Below is a small trained network, with its code and all its weights. Each question gives an input and a target symbol and asks what happens when units are switched off, that is, made to give their printed mean instead of their output.

import numpy as np


def w(rows, s, z=0):
    codes = np.array(rows[::2]) - 128.0
    scale = np.full(codes.shape[1], s)
    scale[-1] = z or s
    return codes * scale


def norm(h):
    return h / np.sqrt((h * h).mean(-1, keepdims=True) + 1e-5)


def f(y):
    return np.maximum(y, 0)


def softmax(a):
    e = np.exp(a - a.max(-1, keepdims=True))
    return e / e.sum(-1, keepdims=True)


def log_softmax(a):
    a = a - a.max(-1, keepdims=True)
    return a - np.log(np.exp(a).sum(-1, keepdims=True))


def net(x, mask):
    ids = ['γδεζθξπστφω'.index(c) for c in x.split()]
    T = len(ids)
    res = E[ids] + P[:T]
    r = norm(res)
    for j in range(2):
        rows = slice(4 * j, 4 * j + 4)
        q, k, v = (r @ M[0][rows].T for M in (Q, K, V))
        z = softmax(np.where(np.tri(T) > 0, q @ k.T / 4**0.5, -1e9)) @ v
        o = O[0][rows]
        res = res + np.where(mask[j], z, o[:, -1]) @ o[:, :-1]
    y = f(norm(res) @ A[0][:, :-1].T + A[0][:, -1])
    res = res + np.where(mask[2:6], y, B[0][:, -1]) @ B[0][:, :-1]
    return log_softmax(norm(res)[-1] @ U[:, :-1].T + U[:, -1])


Q, K, V, O, A, B = {}, {}, {}, {}, {}, {}
E = w([
[1,139,90,144],'γ',
[118,8,110,113],'δ',
[135,85,123,119],'ε',
[113,69,103,126],'ζ',
[120,147,119,153],'θ',
[171,145,120,100],'ξ',
[97,24,111,124],'π',
[171,140,118,80],'σ',
[85,155,193,54],'τ',
[115,110,119,123],'φ',
[108,184,69,106],'ω',
],0.0035)
P = w([
[107,20,1,135],'0',
[109,70,14,138],'1',
[109,91,33,137],'2',
[118,113,54,140],'3',
[122,131,46,134],'4',
[111,108,37,137],'5',
],0.00089)
Q[0] = w([
[97,63,19,62],'H1',
[102,79,9,47],'H1',
[57,5,62,121],'H1',
[125,54,5,56],'H1',
[139,193,119,139],'H2',
[180,170,215,81],'H2',
[78,81,21,180],'H2',
[67,105,3,178],'H2',
],0.0059)
K[0] = w([
[112,223,185,90],'H1',
[132,239,212,89],'H1',
[138,251,164,166],'H1',
[122,254,205,77],'H1',
[125,94,145,82],'H2',
[152,75,65,125],'H2',
[122,186,187,120],'H2',
[100,194,188,103],'H2',
],0.0065)
V[0] = w([
[221,96,104,135],'H1',
[133,126,115,2],'H1',
[197,185,94,159],'H1',
[142,170,158,99],'H1',
[149,151,109,193],'H2',
[92,143,110,125],'H2',
[161,154,167,157],'H2',
[125,119,103,167],'H2',
],0.0039)
O[0] = w([
[253,109,183,124,128],'H1',
[141,188,160,52,147],'H1',
[185,122,54,128,88],'H1',
[115,83,85,83,29],'H1',
[163,103,80,174,121],'H2',
[126,169,123,124,171],'H2',
[103,87,102,139,2],'H2',
[161,174,129,154,189],'H2',
],0.0032,0.0023)
A[0] = w([
[120,221,161,146,202],'N1',
[94,9,167,142,249],'N2',
[219,174,37,249,191],'N3',
[133,46,2,52,96],'N4',
],0.0021,0.0013)
B[0] = w([
[98,80,123,22,175],'N1',
[144,209,129,155,250],'N2',
[139,1,84,177,231],'N3',
[124,226,134,96,186],'N4',
],0.0031,0.0023)
U = w([
[51,156,201,19,204],'γ',
[1,145,83,147,133],'δ',
[105,178,19,71,110],'ε',
[181,126,200,123,86],'ζ',
[60,54,220,185,45],'θ',
[157,251,192,235,183],'ξ',
[207,145,115,59,100],'π',
[106,130,150,111,2],'σ',
[147,14,39,235,222],'τ',
[153,15,231,125,85],'φ',
[238,106,93,68,122],'ω',
],0.0082,0.0033)

Each question gives the input, a string of symbols that net reads in full, and the target symbol t.
The units are the heads (4 rows each of Q, K, V and O) and the neurons (one row each of A and B). Each row of codes is followed by its name. A weight is (code - 128) times the scale printed after its matrix; where a second scale follows, it is the last column's (O, A, B and U).
mask holds one flag per unit, heads first, then neurons. A switched-off unit (its flag False) gives its mean, the last column of its rows in O or B, instead of its output. The means were averaged over made-up inputs and are rounded, as every weight is.
A unit's drop is (log p(t) with every unit on - log p(t) with that unit switched off) / (log p(t) with every unit on - log p(t) with every unit switched off).
The circuit of an input: a set's keep is (log p(t) with only the set's units on - log p(t) with every unit switched off) / (log p(t) with every unit on - log p(t) with every unit switched off). Starting from all 6 units, units are removed one at a time, each time the one whose removal leaves the highest keep (on an exact tie, the one counted first), for as long as the keep stays at least 0.8.
circuit, biggest first: the units of the circuit, biggest drop first
unit that matters most: the unit with the biggest drop
k most important neurons: the k neurons with the biggest drops, biggest first
heads that matter: for each layer, one digit per head in row order, 1 if its drop is at least 0.15 and else 0, layers parted by /
drop when u is switched off: that unit's drop, to one decimal
input γ ε ζ ζ δ, target δ: circuit, biggest first : (H1; N3; N2)
input δ π θ σ ω π, target ε: circuit, biggest first : (H1; N4; N3)
input ζ φ ζ π ζ, target ξ: circuit, biggest first : (H1; N2)
input ζ ζ δ, target φ: circuit, biggest first : (H1; N3)
input ζ ζ τ θ ζ δ, target γ: circuit, biggest first : (H1; N3)
input θ τ θ, target δ: circuit, biggest first : (H1)
input θ γ ζ γ ω δ, target ε: heads that matter : 10
input τ π ζ, target γ: heads that matter : 00
input θ γ δ, target δ: circuit, biggest first : (H1; N3; N4)
input δ θ τ θ, target δ: circuit, biggest first : (H2; H1)
input θ ω π ζ, target ε: drop when N4 is switched off : 0.5
input θ ζ φ, target τ: drop when H1 is switched off : 0.1
input τ ξ ε ε φ θ, target γ: drop when H2 is switched off : 0.5
input ζ ε ζ, target ξ: 2 most important neurons : (N2; N3)
input π φ ω π δ, target ε: unit that matters most : N4
